Here is a tiny trained network, its code and every weight. The questions are about switching its units off for an input and a class, where a switched-off unit gives its printed mean instead of its output.

import numpy as np


def w(rows, s, z=0):
    codes = np.array(rows[::2]) - 128.0
    scale = np.full(codes.shape[1], s)
    scale[-1] = z or s
    return codes * scale


def f(y):
    return np.maximum(y, 0)


def log_softmax(a):
    a = a - a.max(-1, keepdims=True)
    return a - np.log(np.exp(a).sum(-1, keepdims=True))


def net(x, mask):
    res = np.array(x, float).reshape(1, 7) / 4 @ E
    y = f(res @ A[0][:, :-1].T + A[0][:, -1])
    res = res + np.where(mask, y, B[0][:, -1]) @ B[0][:, :-1]
    return log_softmax(res[-1] @ U[:, :-1].T + U[:, -1])


A, B = {}, {}
E = w([
[128,129,126,127,128,126],'x0',
[132,135,204,196,198,98],'x1',
[68,114,126,195,34,49],'x2',
[132,131,130,138,116,146],'x3',
[168,250,105,128,94,118],'x4',
[199,116,170,103,78,95],'x5',
[177,102,64,178,148,113],'x6',
],0.012)
A[0] = w([
[61,157,159,125,110,159,172],'n1',
[105,107,94,77,54,160,107],'n2',
[202,89,155,111,93,82,140],'n3',
[99,155,202,119,130,118,80],'n4',
[156,143,218,190,181,110,50],'n5',
[102,186,174,153,145,90,131],'n6',
[69,157,69,188,137,165,195],'n7',
[101,69,134,122,131,119,112],'n8',
[162,106,48,209,170,145,151],'n9',
[125,141,68,99,104,114,92],'n10',
[69,126,87,181,80,97,3],'n11',
[66,104,156,162,54,70,63],'n12',
[71,101,109,143,79,89,4],'n13',
[79,176,51,148,184,113,125],'n14',
[109,214,110,99,175,95,180],'n15',
[209,205,99,115,175,107,195],'n16',
[184,107,76,174,122,93,126],'n17',
[125,123,83,202,98,89,85],'n18',
[116,109,168,179,107,113,71],'n19',
[98,232,110,180,70,64,97],'n20',
[110,60,96,89,96,159,91],'n21',
[110,163,208,202,175,95,37],'n22',
[166,141,188,229,182,105,55],'n23',
[114,62,156,144,145,100,83],'n24',
[252,161,191,132,60,117,127],'n25',
],0.012,0.0032)
B[0] = w([
[57,132,181,58,109,79,183],'n1',
[143,202,40,140,99,78,206],'n2',
[47,255,235,172,145,143,192],'n3',
[121,125,95,81,148,75,177],'n4',
[162,170,68,105,123,111,217],'n5',
[126,125,92,101,100,100,194],'n6',
[91,141,181,188,148,83,209],'n7',
[126,58,126,195,42,158,175],'n8',
[80,134,169,23,123,95,213],'n9',
[138,186,51,175,105,95,182],'n10',
[124,162,125,96,153,184,202],'n11',
[164,124,146,65,130,218,226],'n12',
[163,195,144,124,181,167,188],'n13',
[120,146,204,182,123,95,199],'n14',
[122,67,166,156,59,189,206],'n15',
[123,31,117,122,128,174,252],'n16',
[59,130,153,37,124,50,186],'n17',
[130,106,135,81,218,153,198],'n18',
[115,123,94,110,136,164,176],'n19',
[162,16,130,151,136,179,254],'n20',
[161,141,108,188,133,111,184],'n21',
[132,167,48,158,116,115,218],'n22',
[116,179,48,122,105,130,223],'n23',
[169,43,144,191,111,109,184],'n24',
[132,118,193,171,136,84,246],'n25',
],0.0075,0.012)
U = w([
[169,164,17,139,99,106,4],'0',
[195,96,136,47,191,234,149],'1',
[74,142,208,174,113,96,193],'2',
[77,102,155,10,99,78,201],'3',
[177,32,119,199,94,170,101],'4',
],0.014,0.0017)

Each question gives the input, the list of numbers given to net, and the class t.
The units are the neurons (one row each of A and B). Each row of codes is followed by its name. A weight is (code - 128) times the scale printed after its matrix; where a second scale follows, it is the last column's (A, B and U).
mask holds one flag per neuron, in row order. A switched-off neuron (its flag False) gives its mean, the last column of its row in B, instead of its output. The means were averaged over made-up inputs and are rounded, as every weight is.
A unit's drop is (log p(t) with every unit on - log p(t) with that unit switched off) / (log p(t) with every unit on - log p(t) with every unit switched off).
The circuit of an input: a set's keep is (log p(t) with only the set's units on - log p(t) with every unit switched off) / (log p(t) with every unit on - log p(t) with every unit switched off). Starting from the 12 units with the biggest drops (on a tie, the unit counted first), units are removed one at a time, each time the one whose removal leaves the highest keep (on an exact tie, the one counted first), for as long as the keep stays at least 0.8.
units of the circuit, in order: the units of the circuit, biggest drop first
most important unit: the unit with the biggest drop
k most important neurons: the k neurons with the biggest drops, biggest first
drop when u is switched off: that unit's drop, to one decimal
input [-8,4,-6,-3,-7,7,-5], class 2: most important neuron	n3
input [-8,6,6,-2,6,1,8], class 3: units of the circuit, in order	n17, n9
input [8,6,-2,4,-7,-5,-2], class 4: 4 most important neurons	n24, n8, n2, n3
input [5,-6,7,8,-2,7,-3], class 1: units of the circuit, in order	n12, n13
input [-4,8,2,8,2,-8,-1], class 0: 2 most important neurons	n22, n23
input [1,8,8,4,5,3,3], class 0: 4 most important neurons	n22, n23, n5, n6
input [-8,0,5,2,-3,-5,-8], class 3: 2 most important neurons	n1, n12
input [-5,-1,-6,-1,3,0,7], class 3: units of the circuit, in order	n9, n17
input [-5,-5,-2,8,8,8,7], class 2: 2 most important neurons	n3, n25
input [1,2,6,8,5,6,2], class 1: 2 most important neurons	n20, n12
input [-3,-7,4,-5,-6,2,-1], class 0: 2 most important neurons	n2, n20
input [7,1,7,-7,5,4,-7], class 1: units of the circuit, in order	n20, n12
input [7,-3,5,2,-5,2,-1], class 1: units of the circuit, in order	n12, n13
input [-4,-4,-2,-2,-7,-8,-8], class 2: most important unit	n21
input [4,3,8,8,-8,0,5], class 1: 2 most important neurons	n12, n18
input [-4,0,-2,5,-4,3,-2], class 4: 2 most important neurons	n9, n17
input [6,-5,-6,-5,-8,7,7], class 4: 4 most important neurons	n21, n8, n1, n24
input [0,-7,-4,-3,-5,-7,-7], class 0: units of the circuit, in order	n2, n21
input [1,-5,0,1,2,6,-6], class 2: drop when n5 is switched off	0.1
input [1,-1,8,-2,2,2,8], class 1: drop when n20 is switched off	0.2
input [-3,0,3,-3,-7,3,-4], class 4: units of the circuit, in order	n24
input [0,7,5,5,0,-5,-3], class 0: drop when n22 is switched off	0.2
